Table B holds the same points as the rows below and some others, measured another way and shuffled. Each row below is followed by which row of B it is.
B:
1: [ 113  168 -138  -60  -42 -108 -206  161  -86  -83  119  142  226  -78
   -9 -126  -15 -126   62  128  228   36  -86  150  -28   95]
2: [ -73  -84    2  535  124   30   34  -38 -157  -91 -173 -298  -97  221
 -261 -370  388  -36  -38 -201 -320  -43   60 -297  185  -62]
3: [ 226  267 -111  -51  -18 -226 -318  219 -139 -110  274  198  387  -83
 -133 -142  -38 -207   77  156  337  148 -153  264  -66  237]
4: [ -49  -22 -178   48  -51  -74   59  119    3  -34 -237  -79 -197    3
  210 -191    8   30 -129   89   73 -327  157 -305  127 -320]
5: [ 280   32  -83  219  -15  -40  -42   89  -86  -44   35 -185 -148 -105
 -120  -95   74 -104 -131 -100   -9 -173  173 -178  -81   14]
6: [-202 -218  -91  113   18  267  133  -36   57   43 -485  -54 -101  214
  270  -80  185   86   50 -103 -231 -162  -18 -178  138 -303]
7: [ 239  179  -44   25  -45  -12 -158   46 -113  -54  102   53  191 -102
  -47  -66   37 -149   36  -18   90   41    6  207  -66  277]
8: [-100 -129 -221  211   -2  147  -99   73  -45 -146   40 -192 -225  -94
 -262 -191  238  -26   58  -58 -157  -66    4 -241  -43 -166]
9: [  45  -59 -162  226   16 -106    0  158  -55  -64  -99 -183 -221   14
  -49 -229   92  -25 -144    6   12 -259  139 -384   57 -283]
10: [ 158 -120 -147  245    1  133  -93   88  -44  -76   74 -206 -205 -109
 -265  -51  172  -94   -9 -159 -136  -73   58 -199 -163  -64]
11: [ 346   61  -36  181   42 -225  -59  212  -76   42  -68  -29   79   94
   49  -90  -35 -136 -169  -17  183 -154   76 -141  -20  -69]
12: [-229 -206 -252  112  -93  440   -3  -89   20 -157  -47 -240 -418 -230
 -175  -91  291   63  130 -125 -354 -112   71 -213  -74 -146]
13: [ 154  -40   41  397  138 -147    9  117 -115   36 -243 -108  120  334
  -27 -228  168  -92 -119 -127  -49  -65    2 -208  134 -109]
14: [ -91 -342 -128  121  -47  547  138 -118  111   43 -375 -194 -348  -13
  125  120  232   86   82 -266 -422 -170   62 -190  -96 -225]
15: [ 111  306 -128  119   15 -279 -354  191 -233 -224  402   83  327 -103
 -388 -351  100 -217   81  149  250  194 -129  172   16  279]
16: [ 254  -84 -214 -260 -115  121 -114  235  127   74  -77  182   21 -137
  291  261 -194  -62   23   60  240 -146  -59   71 -254 -174]
17: [  52   -4   25   65   79  151 -162   46  -59   47 -169  222  492  268
   63   -2  148 -122  222  -88  -31  273 -322  349   12  163]
18: [ 290  252 -140  -42  -17 -404 -230  321 -110  -59  169  161  257  -51
   24 -172 -159 -176 -101  222  465  -77  -13   36  -11    7]
19: [ 345  298 -144  -30  -43 -292 -338  261 -159 -129  400  131  279 -206
 -219 -137  -84 -234    2  159  387   72  -53  193 -138  247]
20: [ 139   -2  -22  -99    9  170 -144   76   12   84 -170  274  426  158
  211  133   14 -102  188  -48   71  183 -271  361  -80  120]
21: [ 618  360 -275 -359 -292  -66 -328  176  -68 -166  675   48 -130 -829
 -184  188 -280 -242  -55  151  424 -145  260  268 -485  447]
22: [   9 -314 -209   -6  -92  323  169   37  161   75 -394 -164 -457  -67
  311  136   26  100  -82 -109 -160 -406  177 -364  -92 -454]
23: [  96  -88 -147 -163 -132  467  -98  -70   62   -9  -26   52  -38 -245
   67  229   73  -43  206 -126 -152   31  -53  250 -254  156]
24: [-123  -64   32   61   31  336   -3 -119  -13   46 -361  118  285  248
  195  -21  224   -9  222 -139 -232  149 -197  264  105  112]
25: [  93  -35  -21  226   91  -60  -37  132  -59   35 -218    9  176  264
   64 -140  110  -80  -26  -62   12  -24  -74  -78   85 -116]
26: [ -12  232 -133  -21  -69  134 -316  -25 -167 -227  360   91  256 -255
 -342 -172  200 -161  269   39   -4  285 -157  400  -82  453]
27: [  63  210 -129   36  -35  -23 -284   67 -164 -192  305   67  219 -182
 -297 -204  139 -159  154   67   88  182 -106  236  -49  306]
28: [ -43  121  -18    2   36  127 -265   23 -113  -68   35  260  549  134
  -74 -110  180 -139  306    4   18  371 -357  469   26  321]
29: [  80 -120  -11  377  118  -67   59  104  -65   40 -306 -156  -23  295
   25 -199  174  -43 -119 -132 -106 -150   35 -309  128 -235]
30: [ -28   87 -163  222    5  -87 -147  103 -146 -188  144 -123  -41  -81
 -280 -325  186  -88   10   43    4  -31   20 -141   54   -3]
31: [ 107    2  -20   69    6 -106  130   91    2  103 -423    9   18  206
  414 -102  -37    4 -169   16   86 -307  130 -170  172 -225]
32: [-271 -106 -186  -83 -119  490  -21 -154   32  -99 -142  -21 -130 -167
   55  -23  231   59  243  -66 -287   -1  -44  115  -13   19]
33: [ 369  -72 -159   88  -33    8 -124  217    0    2   96  -85 -127 -157
  -90   96  -39 -126  -87  -72  106 -144   72 -154 -261 -103]
34: [ 153   50 -203 -304 -199  408 -210  -27   35  -78  204  136   33 -425
   -8  233   -7  -93  238  -21    0   87  -63  392 -327  291]
35: [   2  -28 -262 -190 -191  332  -61  -32   46 -108   52  -50 -282 -408
   45   81   38    4   95   12  -64 -170  121   29 -176   12]
36: [ 389  225  -52   88    8 -252 -236  205 -144  -48  215   80  273  -57
 -127 -104  -41 -217  -50   46  277   40  -18  131  -93  218]
37: [ 338  -33  -43  173   48 -107  -64  207  -38   73 -110   -9   87  122
   58    4  -20 -128 -115  -73  122 -108   10 -106  -83 -102]
38: [ 305  245    1    2   51 -369 -194  268 -117   34  -16  254  506  195
  158 -138 -125 -189  -56  142  407   43 -129  194   69   94]
39: [ 327   87  -81  164  -23  -19 -152   91 -114  -71  190 -100  -13 -170
 -228  -55   76 -165  -36  -91   29  -18   81    1 -162  186]
40: [ 121  -61   48  261  130 -140   68  134  -44  117 -425   10  195  422
  242 -151   76  -52 -118  -76   23 -121  -35 -159  186 -213]
41: [-191 -191 -218   33  -79  408  -15  -56   43  -95 -119 -118 -258 -146
  -37  -22  222   48  149  -96 -265  -79   -9  -98  -67 -143]
42: [  33 -244 -118  111  -54  434   84  -79   68   24 -248 -177 -297  -84
   67  111  182   27   47 -235 -319 -163   94 -134 -134 -120]
43: [  10  147 -161   22  -26 -218 -130  187  -93 -107   23   52   82  -20
   28 -263    3  -75  -42  179  226 -109   10  -70  106  -90]
44: [-135 -102 -132  375   34   66   41   -7  -95 -128 -121 -310 -291   25
 -212 -331  302   10  -57 -106 -255 -171  138 -384  123 -190]
45: [ 393  218  -10   99   30 -347 -106  217 -125   22    5   62  242   77
   87 -140  -95 -178 -164   67  311 -110   69   12   27   79]
46: [ 253  151 -206  -20 -124  -40 -170  117  -85 -149  292  -88 -166 -390
 -176  -69  -14 -123  -52   56  140 -146  176  -35 -176  121]
47: [-306 -326 -241  157  -68  533   92 -127   69 -104 -235 -283 -500 -131
  -73  -61  327  118  116 -184 -461 -178   84 -307  -33 -282]
48: [ 262 -131 -210  162 -106   65  102   87   27  -32  -54 -359 -606 -297
  -11    3    8   -2 -256 -111  -75 -488  411 -506 -157 -275]
49: [ 182 -161  -86  -88  -12  159  -27  156  105  147 -302  161  139  135
  340  213  -71  -43   42  -57   79  -76 -127   60 -125 -190]
50: [ 129 -188 -169 -161  -74  305  -78  126  125   92 -172  140   26  -37
  233  258  -45  -28  114  -63   24  -44 -130   91 -228 -157]
51: [ 114   23  -83   90  -33  209 -140  -17  -73  -79   83  -29   53 -123
 -164  -22  158 -108  124 -112 -108   87  -43  152 -123  214]
52: [  17 -294  -85  -22  -49  371  193  -12  164  167 -567  -31 -200  123
  475  189   30   96  -22 -159 -191 -292   72 -165  -27 -349]
53: [ 198  153  -86   76   31 -388  -92  288  -90   -6  -79   88  195  141
  150 -228  -97 -112 -159  163  351 -170   12 -121  120 -151]
54: [  49 -175  -71  372   63  154   19   12  -52  -30 -157 -254 -188   90
 -177 -131  269  -37  -29 -223 -272  -93   63 -279  -13 -137]
55: [  62  -77  -65  447   53  -27   92    8 -110  -72 -157 -360 -318   54
 -166 -291  250  -23 -178 -158 -219 -266  249 -445  108 -166]
56: [ 152  -68  -42  235   66 -123   61  153  -29   62 -299  -90  -31  218
  164 -140   48  -37 -169  -55   33 -237   91 -284   92 -254]
57: [ 150 -103 -123   27  -35  256 -118   55   16    0  -13    7   19  -80
  -43  115   90  -83  115 -126  -76   41  -87   80 -201   29]
58: [ 254  163   64  216  132 -301 -166  209 -159   23  -71  150  501  319
    6 -204   42 -188  -23   14  223  123 -165  131  103  108]
59: [  53  158   72  303  137 -314  -24  108 -178   -1 -252   25  338  382
   88 -384  132  -95  -98   29   93  -29  -32  -60  319   -4]
60: [ -32  107  -60  -22  -10  126 -193   12  -84  -73    0  175  346   36
  -15 -103  140  -98  220   15    8  206 -212  330   20  223]
61: [ 272  128  -46  229   56 -195 -170  168 -149  -60  118  -32  166   36
 -193 -185   70 -172  -58  -17  128   14   -3  -20  -26  105]
62: [-216   -9  -87  -39    0  121  -17    9  -10   -9 -331  151  212  195
  275 -150  111   18  140   62  -25    7 -158  114  187  -94]
63: [ 202 -182  -39  229  117 -181   74  281   33  163 -440  -12   48  400
  294  -43  -35  -36 -197  -47  120 -245  -16 -354   77 -466]
64: [ 295  -15  -78  -92    0 -113  -61  265   49  140 -232  201  229  158
  364  111 -173  -92  -68   58  296 -126  -86   32  -62 -188]
65: [-131  -49  -64  196   82 -100   38  119  -39   13 -367    1   97  319
  191 -274  120   13  -50   36    8 -132  -50 -208  254 -299]
66: [  44   73 -114  229   94 -217 -237  241 -150 -115  114   38  261  141
 -244 -296  135 -148   44   71  148  116 -186  -39   55  -38]
67: [  90 -144 -117  108   61 -159   20  288   45  107 -367   51   43  302
  299  -71  -54  -18 -132   44  175 -236  -49 -296   76 -478]
68: [  74  176 -176   -4  -29 -215 -209  217 -106 -117  138   90  164  -65
  -57 -228  -15 -122   -1  179  269  -25  -53   15   29  -17]
69: [ 115   45  -65   59  -41  314 -219  -68  -90  -98  178   21  167 -167
 -259   22  219 -143  241 -156 -164  245 -134  339 -188  386]
70: [  37 -228 -172  -10  -18  183    5  159  104   79 -295   24  -78   89
  241  107    6   12   12  -46  -11 -165  -64 -154  -85 -351]
71: [ 269  -77  -95  261   61 -101  -76  211  -52    6  -34 -119  -49   72
 -110  -81   63 -116 -115  -92   46 -124   40 -246  -85 -163]
72: [ -26  102 -141 -121  -32  -77 -159  174  -29  -42  -64  213  263   50
  174 -120  -32  -62   83  170  226    8 -145  136   63  -57]

[ 144  186  244 -151 -366  346 -165  -37 -113   14 -122   83 -113 -108
 -108  109 -190  101   77   27  415   68   63   13   11  -37 -104 -204
  -77 -174  -84]  2
[-162    3  108  -96 -127  125 -136  -34 -178   21   -9   92 -113  -38
   14  -39   63   85  176  -21  209  109  113  209   53  -42 -132   21
   59  -18   30]  29
[-176 -127  -19  -44   24  215  142  -98 -159 -158 -113  122  167   41
  -38   60  121  -64   53    2  103   91  112  159  106   -3 -156    1
   77  152   24]  67
[-109  -91   40 -121  -11  284   45   -4 -154 -179 -165  159  100   43
  -31  132   93   48   79  -35  265   13  125  164   99  -56 -240  -42
   70   17   35]  65
[ 179  192  170 -150 -311  326  -72  -94 -151   85   42  120  -95 -130
 -120   85   23  208   41  -34  173   16  -52  -10 -114  -23 -109 -193
 -217 -245  -73]  8
[-275  -73  -96   66  -49 -354   56  -93  -52  127  -39 -176 -122   54
  188 -202  -16 -105  -12  242  -52  232   95  214   59  -25  129  188
   23   54    8]  43
[  -5  -76 -117   -6  189   53  203  -34 -111 -140 -182   60  194  244
   20  131  165  -28 -134  -12   31  -26   66   79   30   12  -39  -58
  -20   73   16]  49
[  -6  113   96   -1 -299  133   52 -228 -123  113   56  -12  -29 -137
  -95  -79  -62  -53   19  128   11  209  -10   19  -27   46   68  -83
 -133   20 -100]  5
[-250   -6   45   31   33 -276 -240   27 -137   90  -93  -80 -205  171
  175 -151  -47  -67  134   48  196  187  216  274  119  -19   97  126
  183  114   53]  58
[ -30   57  120 -109 -305  362   57 -207 -197   41  129  144    0 -234
 -150  -16  116  100  118   -1   36  126  -40   69  -56    3 -157  -89
 -148  -60  -47]  19
[  -2  -43  -21  -65   57  242  146  -51 -145 -147 -144  133  172  114
  -56  153  141   24  -33  -45  119   -8   61   82   33   -2 -138  -95
  -19   36    6]  72
[ 123  171  195 -125 -363  374  -43 -145 -148   50   13  110  -49 -174
 -160   64  -55  102   71   12  207   91  -18   -4  -56    0  -96 -191
 -159 -134  -90]  30
[ 158  120  -27   -3  -48  -54   72  -46  -49   64 -131  -60  -13  155
   31   67  -24   30 -168   82   56   24    4  -17  -69   15  109 -124
 -170 -114  -62]  57
[ 139   -6  -51  -70  188  171  112   62 -105 -184 -276  112  177  302
   -2  259  116   61 -147  -93  206 -125   85   38   25  -10  -99 -160
  -33  -34   12]  20
[  30  -17  -55  -39   14  267  248 -175 -177  -70   25  146  208   34
 -118   97  261   43  -61  -62 -106   13  -42   28  -59   45  -97 -116
 -148   42  -21]  22
[-276 -170   -1 -102   -2  233   82  -58 -197 -134  -37  168   80  -38
   -8   20  213   44  155  -32  124   76  113  250   95  -61 -270   74
   97   72   80]  38
[ -10  190   85   33 -161 -292 -246  -38  -92  256  -14 -154 -295   96
  129 -158 -136   13   17  113  112  179   85  110  -29    7  236    1
  -50  -73  -34]  54
[-145  -92   24  -43   20  148   43  -21 -121 -161 -217   70  106  111
    5   81   -7  -89   43   33  259   85  172  159  146  -18 -107  -17
  127  133   18]  40
[ 118  197   89  -39  -83  -39 -176  -35 -164  178   39   10 -177  106
   21  -18   71  149   15  -75   72   45   11   63 -107   23   90 -103
 -134 -129  -21]  51
[-308  -66  -85   96   54 -329   -1 -134 -147  153   79  -97 -100   92
  145 -244  136  -98   66  105 -153  237   99  245   38   27  148  187
   59  180   45]  4
[-278 -211  -94  -71  153  140  156  -69 -220 -129   18  179  129   50
   21   10  378   66  103  -87  -38   34   78  260   52  -34 -247  108
   65   96  104]  64
[-148   39  -69   71 -175 -314   83 -179  -54  237   83 -184 -152  -37
  115 -236  -14  -56  -47  250 -160  249   -8  117  -42    9  197  113
 -132  -20  -47]  33
[ -77  -16   26 -101  -66  187   19  -78 -194    4   51  135  -10  -32
  -28   14  215  141   90  -66   44   39   21  145  -32  -28 -163  -17
  -65  -58   29]  1
[ 184   63    2  -71  126   62  -17  135  -50 -146 -374   28   60  340
   59  251  -63   41 -162  -28  360 -110  133   29   52  -35  -26 -176
   -9  -95  -10]  17
[ 181  176  -57   27  106 -141   -9  -73 -174  196  101    2  -70  232
   39  -15  266  160 -121 -118 -188  -25  -70   15 -187   74  167 -110
 -229 -100  -10]  34
[ 130  196  -15   43   36 -293 -140   -4 -109  221  -17 -103 -189  257
  127  -55   47   88 -110   -6  -20   40   20   51 -115   40  239  -64
 -146 -110  -23]  41
[-247    7  -32   64 -168 -330  -19 -137  -67  209   41 -184 -195  -36
  148 -253  -63  -93   39  248  -54  284   71  193   29  -11  167  164
  -15   31  -16]  9
[-352 -119 -107   64  -10 -369   37  -61  -54   86  -68 -170 -116   72
  209 -209  -20 -136   25  244   -9  244  140  265  110  -41  103  225
   98  103   35]  56
[ 191  200  -25   13 -146 -254    3  -44    1  219  -70 -180 -171  128
  105  -29  -92   74 -202  178    8   56  -41  -30 -126   -1  225  -84
 -254 -241  -89]  12
[ -79   76   42    1 -196 -240 -107   -8   -3  122 -166 -178 -206   53
  147  -93 -238  -53  -31  248  227  178  114  126   58  -54  132   42
  -11  -95  -45]  66
